Below is a small trained network, with its code and all its weights. Each question gives an input and a class and asks what happens when units are switched off, that is, made to give their printed mean instead of their output.

import numpy as np


def w(rows, s, z=0):
    codes = np.array(rows[::2]) - 128.0
    scale = np.full(codes.shape[1], s)
    scale[-1] = z or s
    return codes * scale


def f(y):
    return np.maximum(y, 0)


def log_softmax(a):
    a = a - a.max(-1, keepdims=True)
    return a - np.log(np.exp(a).sum(-1, keepdims=True))


def net(x, mask):
    res = np.array(x, float).reshape(1, 3) / 4 @ E
    y = f(res @ A[0][:, :-1].T + A[0][:, -1])
    res = res + np.where(mask, y, B[0][:, -1]) @ B[0][:, :-1]
    return log_softmax(res[-1] @ U[:, :-1].T + U[:, -1])


A, B = {}, {}
E = w([
[54,131,70,31,182,123,142],'x0',
[39,102,131,109,66,149,72],'x1',
[122,131,115,182,99,182,250],'x2',
],0.015)
A[0] = w([
[178,127,160,130,191,128,36,150],'neuron 0',
[176,117,192,169,67,137,75,3],'neuron 1',
[246,159,161,130,192,96,147,66],'neuron 2',
[189,129,174,179,58,120,113,93],'neuron 3',
[116,118,91,133,183,109,143,46],'neuron 4',
[170,120,159,120,135,97,56,51],'neuron 5',
[128,114,147,164,89,180,219,58],'neuron 6',
[86,127,184,143,19,139,79,99],'neuron 7',
],0.013,0.0042)
B[0] = w([
[186,170,158,120,65,98,179,234],'neuron 0',
[88,193,122,22,199,129,98,223],'neuron 1',
[58,48,89,213,109,209,100,251],'neuron 2',
[99,79,138,10,185,101,157,239],'neuron 3',
[81,124,171,104,159,151,91,166],'neuron 4',
[134,213,106,216,78,95,129,205],'neuron 5',
[172,220,140,156,67,62,75,244],'neuron 6',
[130,55,94,252,135,194,145,239],'neuron 7',
],0.013,0.014)
U = w([
[206,169,167,172,52,47,137,87],'0',
[131,30,118,204,128,228,128,40],'1',
[86,159,139,6,254,123,147,98],'2',
[196,61,165,146,118,128,150,254],'3',
],0.0087,0.0063)

Each question gives the input, the list of numbers given to net, and the class t.
The units are the neurons (one row each of A and B). Each row of codes is followed by its name. A weight is (code - 128) times the scale printed after its matrix; where a second scale follows, it is the last column's (A, B and U).
mask holds one flag per neuron, in row order. A switched-off neuron (its flag False) gives its mean, the last column of its row in B, instead of its output. The means were averaged over made-up inputs and are rounded, as every weight is.
A unit's drop is (log p(t) with every unit on - log p(t) with that unit switched off) / (log p(t) with every unit on - log p(t) with every unit switched off).
The circuit of an input: a set's keep is (log p(t) with only the set's units on - log p(t) with every unit switched off) / (log p(t) with every unit on - log p(t) with every unit switched off). Starting from all 8 units, units are removed one at a time, each time the one whose removal leaves the highest keep (on an exact tie, the one counted first), for as long as the keep stays at least 0.8.
units of the circuit, in order: the units of the circuit, biggest drop first
most important unit: the unit with the biggest drop
k most important neurons: the k neurons with the biggest drops, biggest first
drop of u: that unit's drop, to one decimal
input [4,-4,-1], class 1: 3 most important neurons : (neuron 1; neuron 3; neuron 6)
input [6,-6,-8], class 0: most important neuron : (neuron 0)
input [-5,2,2], class 2: units of the circuit, in order : (neuron 1; neuron 3)
input [-4,1,5], class 0: 2 most important neurons : (neuron 6; neuron 2)
input [-7,6,4], class 2: 3 most important neurons : (neuron 1; neuron 3; neuron 2)
input [4,2,-5], class 0: 2 most important neurons : (neuron 3; neuron 1)
input [-8,6,-6], class 2: 3 most important neurons : (neuron 1; neuron 3; neuron 2)
input [-6,5,7], class 0: 2 most important neurons : (neuron 6; neuron 2)
input [7,-7,3], class 1: 2 most important neurons : (neuron 1; neuron 3)
input [-8,-6,7], class 2: 2 most important neurons : (neuron 3; neuron 1)
input [6,-8,-7], class 1: 3 most important neurons : (neuron 2; neuron 6; neuron 4)
input [-5,3,4], class 2: units of the circuit, in order : (neuron 3; neuron 1)
input [8,8,0], class 1: 3 most important neurons : (neuron 1; neuron 3; neuron 7)
input [-7,-2,-1], class 2: most important unit : neuron 1
input [-5,4,5], class 0: 4 most important neurons : (neuron 6; neuron 2; neuron 7; neuron 4)
input [-8,-7,2], class 2: 3 most important neurons : (neuron 3; neuron 1; neuron 7)
input [-8,1,5], class 2: 2 most important neurons : (neuron 3; neuron 1)
input [-8,2,-5], class 2: drop of neuron 3 : 0.7
input [7,7,-1], class 1: drop of neuron 6 : 0.1
input [-5,2,-1], class 2: drop of neuron 1 : 0.4
input [-6,-8,-2], class 1: drop of neuron 2 : 4.3
input [3,-4,7], class 0: most important neuron : (neuron 6)
